Each row is followed by its class.
[2, -4, -5, 1, 2, 27, -1, -31, 7, 0, 7, 32, 24, -28, 6, 0, 2, -1, -5, 11, 1, -27, -3, 1, 8, -26, 0, 1, -1, -14, 6, 5, 2, 32, -8, -1, 2, 45, -3, 9, 27, 24, -22, -11, 38, -20, 8, 52, 16, 41, -2, -34, -7, 4, -20, -10, 9, 17, -13, 29, -19, 8, 0, -18]	Gm
[27, 28, -7, 20, -57, 40, -46, 12, -8, -44, 0, 13, 30, 5, 2, 0, -17, -2, 35, -2, -12, 6, -15, -22, -7, -5, -35, -7, -37, -14, 19, -3, -7, 3, 0, -4, 16, 58, 22, 4, 27, 23, -28, -19, -17, -22, 30, 11, 24, 19, -6, -23, 41, -2, 65, -20, 10, 19, 5, 41, -60, 37, -1, -37]	Gm
[6, -15, -32, -12, 66, 24, 12, -26, 4, -8, -32, -9, 13, -30, -51, 7, -1, -7, -25, 10, 19, -45, 21, 23, 5, 13, -3, -27, -17, -5, -26, 8, -20, 18, -13, -9, 19, 6, -36, 5, 13, 35, -10, -33, 36, 16, -14, -28, -27, 28, 8, 7, 4, 3, -46, 15, 31, 32, -32, 15, -11, 3, -27, -19]	QD
[-4, -1, 15, 16, -17, 14, 85, 37, -63, -18, 32, 68, 40, -2, 16, 9, -13, 36, 14, 40, -23, -5, 15, -3, 22, 22, 4, -6, -46, -54, -6, -8, 1, 36, 31, 25, 35, 54, -15, 37, 31, 24, 36, -21, 63, -6, 87, -30, 81, 58, 20, 10, -27, 34, 33, -6, 55, 9, -25, 27, -23, -1, 75, -69]	ZS
[22, -20, -3, -28, 17, -12, -22, -36, 34, -9, -18, -3, -6, 2, -20, 0, 11, 11, -13, -20, 24, -2, -2, 11, -4, 0, 9, 5, 35, 10, 19, 22, 7, 26, -34, -24, 6, -36, 15, -6, -3, 11, -30, 8, 18, -28, -16, 2, -39, -38, -8, 13, 16, -30, -7, 23, 24, 18, -10, 20, -4, 37, 24, 24]	Bt
[18, 2, 4, -12, 17, -14, 0, 3, 6, -16, -9, 20, 9, -2, -34, -3, 15, -4, 11, 1, 2, 12, -9, 27, -13, -9, -20, -4, 0, -16, 19, 16, -4, 9, -14, -9, 11, 1, 8, -12, 18, 10, -10, 2, 3, -37, 14, -17, -2, -7, -1, 2, 24, 8, 16, 28, 22, 49, -12, 28, -22, 22, 7, -21]	Bt
[10, -5, -6, -23, 10, 6, 25, 17, -12, -9, -15, 14, -27, 3, -26, 4, 22, -2, -1, 3, -3, 17, -7, 11, -1, 6, 4, -11, -9, -4, 7, 20, -8, 13, 15, -15, 15, 3, 9, 19, 29, 6, 31, -18, -2, -16, 19, -30, 11, 2, 9, 26, 22, 4, 29, 4, 24, 18, 11, 10, -9, 8, 23, -15]	ZS
[9, 20, 17, 13, -56, 20, -44, 1, 16, -3, -13, 26, 11, 4, 39, -13, 29, -4, 12, -33, 10, 3, -46, 19, -12, -24, -20, 10, 56, -7, 19, 9, 20, -12, -45, 7, -6, 29, 8, -5, 15, -10, -4, -17, -29, -10, 25, 15, 24, -23, 5, -55, 23, 4, 33, -5, -32, 14, -2, 27, -7, 30, 15, 6]	ZG
[12, 68, -19, 6, -13, 38, -46, -31, 8, -19, -6, -1, -2, -25, -11, -3, 1, -6, 3, -3, 26, -23, -5, 2, -5, 2, 0, -1, -7, 19, -16, -2, -5, 2, -35, 0, -4, 34, 8, 33, 4, 18, -31, -31, -3, -12, -16, 75, -1, -9, -10, -17, 12, -27, 2, 5, 2, 21, -5, 26, -18, 20, -23, 4]	Gm
[14, 2, -14, -20, 0, 2, -32, -17, 7, -6, -25, 1, -9, -69, 4, -8, -5, 16, 15, -18, 7, 7, -12, -16, -2, 5, -4, 8, -1, 4, 1, 35, 0, 13, -10, -9, 2, 25, 21, 6, 11, -1, -19, 6, -12, -6, -11, 8, -17, 5, -4, -5, 20, -32, -6, 8, 17, 3, -6, 18, -15, 12, -11, 16]	QZ
[17, 0, 16, 4, -32, 17, -14, -4, -6, -11, -4, 19, -38, -12, 30, -2, -4, 0, 6, -1, -62, 1, -16, -9, 1, 9, -7, 3, -2, -4, -1, 23, 7, 15, -5, 12, -12, 58, 13, 9, 22, -4, 12, -15, -8, -5, 18, 15, 24, -5, 5, -6, 12, -7, 31, -21, -5, -5, -12, 19, -17, 10, 9, -15]	QZ
[13, -1, 11, 18, -21, 37, 9, 6, -1, -7, 9, 36, 2, 5, 2, -1, 24, 3, 14, -18, -5, 24, 13, 2, 5, -18, 4, -29, 7, -10, -4, 25, 7, 9, -16, -6, 8, 9, 16, 11, 9, -14, 0, -9, 4, -17, 25, -41, 23, 8, 0, 2, 20, -3, 54, 9, 23, 19, -2, 16, -1, 28, 35, -10]	ZG
